Below is a small trained network, with its code and all its weights. Each question gives an input and a target symbol and asks what happens when units are switched off, that is, made to give their printed mean instead of their output.

import numpy as np


def w(rows, s, z=0):
    codes = np.array(rows[::2]) - 128.0
    scale = np.full(codes.shape[1], s)
    scale[-1] = z or s
    return codes * scale


def f(y):
    return np.maximum(y, 0)


def softmax(a):
    e = np.exp(a - a.max(-1, keepdims=True))
    return e / e.sum(-1, keepdims=True)


def log_softmax(a):
    a = a - a.max(-1, keepdims=True)
    return a - np.log(np.exp(a).sum(-1, keepdims=True))


def net(x, mask):
    ids = ['αγδεθλμξπψω'.index(c) for c in x.split()]
    T = len(ids)
    res = E[ids] + P[:T]
    q, k, v = (res @ M[0].T for M in (Q, K, V))
    z = softmax(np.where(np.tri(T) > 0, q @ k.T / 2**0.5, -1e9)) @ v
    res = res + np.where(mask[0], z, O[0][:, -1]) @ O[0][:, :-1]
    y = f(res @ A[0][:, :-1].T + A[0][:, -1])
    res = res + np.where(mask[1:9], y, B[0][:, -1]) @ B[0][:, :-1]
    return log_softmax(res[-1] @ U[:, :-1].T + U[:, -1])


Q, K, V, O, A, B = {}, {}, {}, {}, {}, {}
E = w([
[57,40,138,73,148],'α',
[45,166,157,76,147],'γ',
[133,37,121,44,157],'δ',
[107,158,165,157,144],'ε',
[179,107,152,134,145],'θ',
[64,144,25,3,74],'λ',
[108,139,122,146,93],'μ',
[115,84,27,141,167],'ξ',
[149,104,90,198,150],'π',
[190,102,21,143,233],'ψ',
[26,96,110,109,116],'ω',
],0.015)
P = w([
[131,21,231,249,55],'0',
[101,117,182,209,171],'1',
[94,169,158,206,181],'2',
[97,205,132,214,185],'3',
[71,236,116,209,203],'4',
[57,253,107,203,206],'5',
],0.0042)
Q[0] = w([
[96,64,83,134,207],'h1',
[6,105,196,213,194],'h1',
],0.023)
K[0] = w([
[93,126,27,47,140],'h1',
[125,253,82,25,80],'h1',
],0.02)
V[0] = w([
[53,94,102,212,6],'h1',
[154,141,58,82,89],'h1',
],0.013)
O[0] = w([
[106,9,132,136,2,252],'h1',
[181,144,49,60,63,96],'h1',
],0.007,0.0021)
A[0] = w([
[234,169,235,109,131,100],'n1',
[68,111,159,148,109,74],'n2',
[90,185,227,121,127,2],'n3',
[167,167,81,64,137,119],'n4',
[219,57,96,130,206,35],'n5',
[104,69,104,161,213,148],'n6',
[163,137,148,250,120,166],'n7',
[155,92,236,137,161,173],'n8',
],0.013,0.0032)
B[0] = w([
[118,125,19,113,95,136],'n1',
[166,189,101,249,137,198],'n2',
[60,136,244,115,54,150],'n3',
[116,139,135,179,172,167],'n4',
[78,154,223,98,47,186],'n5',
[225,20,178,101,96,247],'n6',
[223,178,89,171,169,159],'n7',
[52,176,55,48,214,200],'n8',
],0.015,0.011)
U = w([
[192,72,37,52,4,149],'α',
[143,157,88,143,122,196],'γ',
[70,23,108,153,253,175],'δ',
[71,154,66,81,70,234],'ε',
[96,119,127,8,143,231],'θ',
[48,68,155,218,106,4],'λ',
[2,118,165,140,137,50],'μ',
[114,177,149,138,215,179],'ξ',
[226,130,84,109,156,11],'π',
[168,166,24,41,169,206],'ψ',
[165,145,181,110,138,18],'ω',
],0.0068,0.0038)

Each question gives the input, a string of symbols that net reads in full, and the target symbol t.
The units are the heads (2 rows each of Q, K, V and O) and the neurons (one row each of A and B). Each row of codes is followed by its name. A weight is (code - 128) times the scale printed after its matrix; where a second scale follows, it is the last column's (O, A, B and U).
mask holds one flag per unit, heads first, then neurons. A switched-off unit (its flag False) gives its mean, the last column of its rows in O or B, instead of its output. The means were averaged over made-up inputs and are rounded, as every weight is.
A unit's drop is (log p(t) with every unit on - log p(t) with that unit switched off) / (log p(t) with every unit on - log p(t) with every unit switched off).
The circuit of an input: a set's keep is (log p(t) with only the set's units on - log p(t) with every unit switched off) / (log p(t) with every unit on - log p(t) with every unit switched off). Starting from all 9 units, units are removed one at a time, each time the one whose removal leaves the highest keep (on an exact tie, the one counted first), for as long as the keep stays at least 0.8.
units of the circuit, in order: the units of the circuit, biggest drop first
top k neurons: the k neurons with the biggest drops, biggest first
drop of u: that unit's drop, to one decimal
input ξ ξ ω, target λ: units of the circuit, in order -> (h1; n2)
input λ α μ θ, target α: units of the circuit, in order -> (h1)
input α α ξ ω ω, target λ: top 3 neurons -> (n8; n2; n7)
input α ε γ π, target π: top 2 neurons -> (n7; n6)
input ξ α ξ α ε, target ξ: top 4 neurons -> (n7; n3; n8; n5)
input λ δ α π, target α: top 3 neurons -> (n8; n2; n4)
input α ω δ, target θ: top 2 neurons -> (n2; n5)
input α ξ γ ε α ψ, target ω: top 4 neurons -> (n5; n6; n8; n4)
input δ α α δ α θ, target ψ: top 3 neurons -> (n1; n7; n8)
input λ δ ε δ μ δ, target α: top 2 neurons -> (n8; n2)
input λ ε θ π ω, target α: drop of n8 -> 0.4
input λ δ δ, target α: drop of n1 -> 0.0
input δ ω ξ α θ, target ψ: drop of n7 -> 0.2
